Here is a tiny trained network, its code and every weight. The questions are about switching its units off for an input and a target symbol, where a switched-off unit gives its printed mean instead of its output.

import numpy as np


def w(rows, s, z=0):
    codes = np.array(rows[::2]) - 128.0
    scale = np.full(codes.shape[1], s)
    scale[-1] = z or s
    return codes * scale


def norm(h):
    return h / np.sqrt((h * h).mean(-1, keepdims=True) + 1e-5)


def softmax(a):
    e = np.exp(a - a.max(-1, keepdims=True))
    return e / e.sum(-1, keepdims=True)


def log_softmax(a):
    a = a - a.max(-1, keepdims=True)
    return a - np.log(np.exp(a).sum(-1, keepdims=True))


def net(x, mask):
    ids = ['βλμξπσψ'.index(c) for c in x.split()]
    T = len(ids)
    res = E[ids] + P[:T]
    u = 0
    for l in range(3):
        r = norm(res)
        for j in range(3):
            rows = slice(2 * j, 2 * j + 2)
            q, k, v = (r @ M[l][rows].T for M in (Q, K, V))
            z = softmax(np.where(np.tri(T) > 0, q @ k.T / 2**0.5, -1e9)) @ v
            o = O[l][rows]
            res = res + np.where(mask[u + j], z, o[:, -1]) @ o[:, :-1]
        u += 3
    return log_softmax(norm(res)[-1] @ U[:, :-1].T + U[:, -1])


Q, K, V, O = {}, {}, {}, {}
E = w([
[121,91,104,111,97,4,160,144],'β',
[88,99,156,89,126,45,159,104],'λ',
[101,107,165,147,61,57,125,134],'μ',
[87,126,162,161,127,27,135,97],'ξ',
[125,98,152,97,62,110,146,79],'π',
[151,135,108,162,110,77,132,46],'σ',
[157,12,156,141,201,139,44,186],'ψ',
],0.0021)
P = w([
[156,63,161,154,83,19,120,30],'0',
[131,93,134,134,92,69,143,87],'1',
[134,57,144,175,129,137,221,139],'2',
[160,120,177,102,81,56,85,44],'3',
[89,126,66,111,106,117,127,131],'4',
[131,114,136,152,140,176,210,153],'5',
[214,184,184,77,102,52,47,64],'6',
[93,167,64,91,128,169,110,145],'7',
[111,142,117,155,158,213,212,166],'8',
[254,193,200,64,107,68,83,101],'9',
[95,91,68,252,143,109,75,83],'10',
],0.0023)
Q[0] = w([
[140,153,194,122,121,150,197,124],'0.h0',
[128,109,158,125,170,141,52,115],'0.h0',
[99,177,96,95,79,83,59,77],'0.h1',
[116,131,155,136,75,98,250,88],'0.h1',
[33,98,119,185,148,151,244,181],'0.h2',
[172,76,254,101,100,3,207,166],'0.h2',
],0.0064)
K[0] = w([
[71,108,46,143,126,87,156,153],'0.h0',
[183,100,128,110,165,132,96,160],'0.h0',
[154,35,180,197,162,131,148,143],'0.h1',
[164,184,109,94,162,194,44,163],'0.h1',
[157,178,119,81,122,147,2,73],'0.h2',
[80,209,96,133,158,249,122,131],'0.h2',
],0.0074)
V[0] = w([
[197,210,154,138,105,142,163,88],'0.h0',
[70,94,110,168,79,110,207,79],'0.h0',
[71,129,104,129,92,126,73,123],'0.h1',
[143,110,156,136,186,180,78,170],'0.h1',
[50,95,225,47,90,157,145,166],'0.h2',
[254,83,57,59,77,174,154,107],'0.h2',
],0.0027)
O[0] = w([
[160,104,162,102,137,128,190,216,67],'0.h0',
[123,136,121,134,161,177,41,123,249],'0.h0',
[102,145,119,145,113,140,151,143,130],'0.h1',
[190,105,183,139,155,130,168,179,41],'0.h1',
[35,36,211,78,81,106,152,131,140],'0.h2',
[252,23,31,88,53,176,164,60,129],'0.h2',
],0.0029,0.0021)
Q[1] = w([
[79,180,82,63,83,28,31,90],'1.h0',
[21,159,30,167,74,185,158,39],'1.h0',
[15,94,43,128,163,143,91,81],'1.h1',
[226,176,250,46,95,3,37,59],'1.h1',
[47,123,44,160,77,152,249,181],'1.h2',
[166,197,218,72,53,38,162,91],'1.h2',
],0.0056)
K[1] = w([
[65,205,131,129,51,121,222,57],'1.h0',
[150,175,179,56,97,55,103,127],'1.h0',
[149,172,170,57,97,117,106,141],'1.h1',
[42,132,62,168,131,217,201,169],'1.h1',
[144,117,149,98,125,62,1,76],'1.h2',
[55,143,77,134,135,189,110,130],'1.h2',
],0.0095)
V[1] = w([
[114,153,101,175,84,156,141,85],'1.h0',
[114,185,132,136,80,113,235,98],'1.h0',
[123,104,107,46,119,151,66,166],'1.h1',
[114,63,119,162,219,140,37,93],'1.h1',
[121,142,188,125,134,203,130,55],'1.h2',
[108,124,103,23,253,105,182,80],'1.h2',
],0.0036)
O[1] = w([
[138,158,71,124,92,186,150,129,156],'1.h0',
[47,153,82,171,100,185,95,64,83],'1.h0',
[179,67,178,84,93,94,173,169,106],'1.h1',
[178,150,197,133,212,148,217,175,252],'1.h1',
[34,75,164,200,133,244,242,62,120],'1.h2',
[75,78,56,32,254,69,149,52,99],'1.h2',
],0.0035,0.0028)
Q[2] = w([
[113,71,113,196,140,159,63,134],'2.h0',
[129,215,198,141,27,119,197,50],'2.h0',
[194,146,2,85,121,64,95,161],'2.h1',
[150,225,180,103,52,85,137,53],'2.h1',
[141,108,120,87,131,152,52,175],'2.h2',
[128,205,167,85,96,117,105,37],'2.h2',
],0.0062)
K[2] = w([
[153,90,147,181,178,175,101,173],'2.h0',
[67,159,107,160,52,128,130,71],'2.h0',
[195,140,71,105,110,48,76,123],'2.h1',
[122,210,137,154,48,135,134,56],'2.h1',
[141,63,181,113,111,133,129,139],'2.h2',
[76,168,155,137,89,121,105,1],'2.h2',
],0.0078)
V[2] = w([
[145,250,128,47,99,51,240,77],'2.h0',
[92,141,196,184,61,107,213,90],'2.h0',
[188,229,133,147,62,182,140,153],'2.h1',
[53,157,114,108,173,164,246,172],'2.h1',
[135,114,40,123,75,127,222,233],'2.h2',
[144,79,121,101,109,197,94,66],'2.h2',
],0.0023)
O[2] = w([
[79,69,104,158,143,211,4,151,135],'2.h0',
[151,140,73,67,171,164,58,162,186],'2.h0',
[82,41,78,124,172,72,136,124,87],'2.h1',
[161,112,107,153,81,51,54,98,4],'2.h1',
[106,185,208,133,131,116,35,12,24],'2.h2',
[126,134,122,179,185,89,122,220,101],'2.h2',
],0.0027,0.0016)
U = w([
[222,154,61,58,98,38,42,123,151],'β',
[26,52,150,53,203,86,133,67,26],'λ',
[99,168,201,162,12,134,67,191,127],'μ',
[48,241,168,198,228,116,82,169,48],'ξ',
[114,2,117,110,32,206,175,80,103],'π',
[212,182,31,181,175,215,160,81,132],'σ',
[223,130,207,111,165,98,226,178,255],'ψ',
],0.0072,0.0019)

Each question gives the input, a string of symbols that net reads in full, and the target symbol t.
The units are the heads (2 rows each of Q, K, V and O). Each row of codes is followed by its name. A weight is (code - 128) times the scale printed after its matrix; where a second scale follows, it is the last column's (O and U).
mask holds one flag per head, layer by layer. A switched-off head (its flag False) gives its mean, the last column of its rows in O, instead of its output. The means were averaged over made-up inputs and are rounded, as every weight is.
A unit's drop is (log p(t) with every unit on - log p(t) with that unit switched off) / (log p(t) with every unit on - log p(t) with every unit switched off).
The circuit of an input: a set's keep is (log p(t) with only the set's units on - log p(t) with every unit switched off) / (log p(t) with every unit on - log p(t) with every unit switched off). Starting from all 9 units, units are removed one at a time, each time the one whose removal leaves the highest keep (on an exact tie, the one counted first), for as long as the keep stays at least 0.8.
units of the circuit, in order: the units of the circuit, biggest drop first
unit that matters most: the unit with the biggest drop
heads that matter: for each layer, one digit per head in row order, 1 if its drop is at least 0.15 and else 0, layers parted by /
drop of u: that unit's drop, to one decimal
input ψ λ λ π μ σ ψ ψ, target ψ: units of the circuit, in order : [2.h0]
input σ π β ξ λ π β β λ, target λ: heads that matter : 010 / 011 / 001
input ψ β π π λ μ, target π: units of the circuit, in order : [0.h2, 0.h1, 2.h1]
input λ λ σ ψ, target σ: units of the circuit, in order : [1.h0, 0.h2]
input μ ψ ψ β π ξ λ, target ξ: units of the circuit, in order : [0.h2, 1.h0]
input π μ π π ξ ξ λ, target ξ: heads that matter : 001 / 000 / 000
input λ ξ μ β, target μ: units of the circuit, in order : [1.h2, 0.h0]
input ψ π β β β λ π μ ξ, target π: units of the circuit, in order : [0.h2, 1.h1]
input ξ σ β π, target β: heads that matter : 000 / 001 / 000
input λ π ψ π σ ξ, target σ: heads that matter : 001 / 000 / 000
input β ψ π β ψ π ψ, target π: units of the circuit, in order : [1.h2, 0.h2]
input μ σ ψ μ β μ β, target μ: heads that matter : 000 / 001 / 000
input β μ ψ ξ β ψ ξ, target ψ: heads that matter : 000 / 000 / 000
input ψ ψ π λ λ μ, target μ: unit that matters most : 0.h0
input μ ξ ψ ψ μ ψ μ λ β μ, target β: heads that matter : 000 / 011 / 000
input ψ ξ ψ ψ ξ λ ξ μ β ψ, target β: heads that matter : 000 / 010 / 000
input λ ψ ψ σ μ ξ ψ, target ξ: units of the circuit, in order : [0.h2, 1.h1]
input π π π β β λ β λ σ ψ, target σ: heads that matter : 000 / 101 / 000
input ψ μ σ β ψ π β π β, target π: heads that matter : 011 / 010 / 000
input λ μ μ ξ, target μ: units of the circuit, in order : [1.h2]
input β ψ ψ ψ μ σ ξ σ σ μ, target σ: heads that matter : 000 / 000 / 000
input β π ψ λ λ μ, target μ: heads that matter : 000 / 000 / 010
input ξ σ π ψ π β ξ π β, target π: heads that matter : 001 / 000 / 000
input β μ π β ψ ψ μ, target ψ: drop of 1.h1 : 0.4
input β β μ π, target μ: drop of 0.h2 : 0.1
input μ μ β μ, target β: drop of 0.h1 : 0.0
input μ μ μ π, target μ: units of the circuit, in order : [1.h2]
input ψ λ π π β ξ λ σ π λ, target π: drop of 2.h1 : 0.0
